Here is a tiny trained network, its code and every weight. The questions are about switching its units off for an input and a class, where a switched-off unit gives its printed mean instead of its output.

import numpy as np


def w(rows, s, z=0):
    codes = np.array(rows[::2]) - 128.0
    scale = np.full(codes.shape[1], s)
    scale[-1] = z or s
    return codes * scale


def norm(h):
    return h / np.sqrt((h * h).mean(-1, keepdims=True) + 1e-5)


def f(y):
    return np.maximum(y, 0)


def log_softmax(a):
    a = a - a.max(-1, keepdims=True)
    return a - np.log(np.exp(a).sum(-1, keepdims=True))


def net(x, mask):
    res = np.array(x, float).reshape(1, 7) / 4 @ E
    u = 0
    for l in range(2):
        y = f(norm(res) @ A[l][:, :-1].T + A[l][:, -1])
        res = res + np.where(mask[u : u + 16], y, B[l][:, -1]) @ B[l][:, :-1]
        u += 16
    return log_softmax(norm(res)[-1] @ U[:, :-1].T + U[:, -1])


A, B = {}, {}
E = w([
[173,180,68,245],'x0',
[85,202,123,107],'x1',
[10,79,88,193],'x2',
[128,128,129,129],'x3',
[127,130,129,127],'x4',
[142,100,2,68],'x5',
[128,128,128,128],'x6',
],0.00057)
A[0] = w([
[190,1,170,134,105],'0.n0',
[55,249,151,111,42],'0.n1',
[169,185,53,173,82],'0.n2',
[156,105,159,81,65],'0.n3',
[97,106,73,134,156],'0.n4',
[75,197,76,111,130],'0.n5',
[166,118,113,44,5],'0.n6',
[165,150,104,88,81],'0.n7',
[63,103,194,185,120],'0.n8',
[223,7,99,153,85],'0.n9',
[176,58,158,183,113],'0.n10',
[157,15,120,163,70],'0.n11',
[187,146,91,48,175],'0.n12',
[147,146,109,169,24],'0.n13',
[84,215,123,54,117],'0.n14',
[170,29,187,157,110],'0.n15',
],0.0025,0.0013)
B[0] = w([
[74,254,104,120,205],'0.n0',
[73,234,51,106,181],'0.n1',
[169,76,123,178,227],'0.n2',
[106,115,112,159,155],'0.n3',
[162,5,122,122,214],'0.n4',
[149,158,44,108,194],'0.n5',
[130,101,114,241,159],'0.n6',
[114,103,148,131,162],'0.n7',
[110,81,81,168,221],'0.n8',
[95,209,69,97,218],'0.n9',
[91,231,111,116,189],'0.n10',
[92,217,43,98,185],'0.n11',
[140,68,129,94,251],'0.n12',
[201,141,101,241,140],'0.n13',
[94,193,56,155,196],'0.n14',
[48,225,87,81,196],'0.n15',
],0.0018,0.0012)
A[1] = w([
[139,95,66,130,167],'1.n0',
[69,155,205,118,254],'1.n1',
[70,136,102,160,167],'1.n2',
[178,190,167,44,141],'1.n3',
[100,89,194,77,93],'1.n4',
[207,130,165,92,54],'1.n5',
[75,113,192,66,100],'1.n6',
[118,167,166,200,190],'1.n7',
[107,75,140,155,137],'1.n8',
[86,181,253,208,130],'1.n9',
[151,112,121,217,38],'1.n10',
[146,162,76,144,153],'1.n11',
[213,194,138,75,238],'1.n12',
[131,135,110,185,127],'1.n13',
[33,78,122,39,192],'1.n14',
[36,90,116,125,91],'1.n15',
],0.0034,0.00075)
B[1] = w([
[77,91,211,64,224],'1.n0',
[177,69,34,61,205],'1.n1',
[127,113,199,153,224],'1.n2',
[95,110,192,217,203],'1.n3',
[188,194,108,100,156],'1.n4',
[39,78,179,220,156],'1.n5',
[203,212,134,156,174],'1.n6',
[148,73,110,2,206],'1.n7',
[29,167,173,141,151],'1.n8',
[114,33,26,63,220],'1.n9',
[240,226,155,118,179],'1.n10',
[106,165,213,67,230],'1.n11',
[27,71,134,208,236],'1.n12',
[200,139,168,108,188],'1.n13',
[230,168,112,187,252],'1.n14',
[138,122,235,192,208],'1.n15',
],0.002,0.0019)
U = w([
[59,54,202,221,217],'0',
[148,32,58,35,201],'1',
[254,193,146,150,63],'2',
[40,228,90,97,3],'3',
],0.0092,0.0013)

Each question gives the input, the list of numbers given to net, and the class t.
The units are the neurons (one row each of A and B). Each row of codes is followed by its name. A weight is (code - 128) times the scale printed after its matrix; where a second scale follows, it is the last column's (A, B and U).
mask holds one flag per neuron, layer by layer. A switched-off neuron (its flag False) gives its mean, the last column of its row in B, instead of its output. The means were averaged over made-up inputs and are rounded, as every weight is.
A unit's drop is (log p(t) with every unit on - log p(t) with that unit switched off) / (log p(t) with every unit on - log p(t) with every unit switched off).
The circuit of an input: a set's keep is (log p(t) with only the set's units on - log p(t) with every unit switched off) / (log p(t) with every unit on - log p(t) with every unit switched off). Starting from the 12 units with the biggest drops (on a tie, the unit counted first), units are removed one at a time, each time the one whose removal leaves the highest keep (on an exact tie, the one counted first), for as long as the keep stays at least 0.8.
circuit, biggest first: the units of the circuit, biggest drop first
unit that matters most: the unit with the biggest drop
top k neurons: the k neurons with the biggest drops, biggest first
top k neurons in layer l: the k neurons of layer l with the biggest drops, biggest first
input [0,3,4,0,4,-5,8], class 1: top 3 neurons : 1.n9; 1.n7; 1.n1
input [-4,6,8,0,-2,2,-3], class 0: circuit, biggest first : 1.n15; 1.n14
input [-6,-8,2,8,3,1,-2], class 3: circuit, biggest first : 0.n0; 0.n15
input [-7,-2,0,-5,-6,-6,-3], class 2: top 3 neurons : 1.n6; 1.n14; 1.n4
input [-5,-6,2,8,-5,-4,6], class 3: circuit, biggest first : 0.n0; 0.n15
input [1,-2,8,-7,-5,8,8], class 0: circuit, biggest first : 1.n15; 1.n9
input [-2,-8,-4,2,-7,-6,8], class 3: unit that matters most : 0.n15
input [-2,4,-5,0,6,-6,-7], class 1: circuit, biggest first : 1.n9; 1.n1
input [-7,-1,-5,-2,8,-2,6], class 2: top 2 neurons : 1.n6; 1.n4
input [-8,-5,4,1,-5,-8,2], class 1: circuit, biggest first : 1.n1; 1.n9
input [-8,8,-2,0,-8,1,-4], class 2: circuit, biggest first : 1.n14; 1.n6
input [8,-2,-7,6,1,-8,-2], class 1: circuit, biggest first : 1.n9; 1.n7; 1.n14
input [6,-5,-1,5,-7,-8,-6], class 1: top 2 neurons : 1.n9; 1.n7
input [-8,3,-8,0,7,8,8], class 0: unit that matters most : 1.n3
input [-7,6,-5,-7,-8,3,-8], class 2: top 2 neurons : 1.n14; 0.n12
input [6,2,0,-2,-1,-7,-3], class 1: circuit, biggest first : 1.n9; 1.n7
input [-7,-8,-5,-6,5,4,-1], class 3: top 2 neurons : 0.n0; 0.n9
input [4,3,7,-3,7,6,0], class 0: top 3 neurons in layer 1 : 1.n9; 1.n1; 1.n7
input [-3,-8,5,-2,2,-7,5], class 3: top 2 neurons : 0.n15; 0.n0
input [6,1,2,-4,-7,4,7], class 2: top neuron : 1.n10
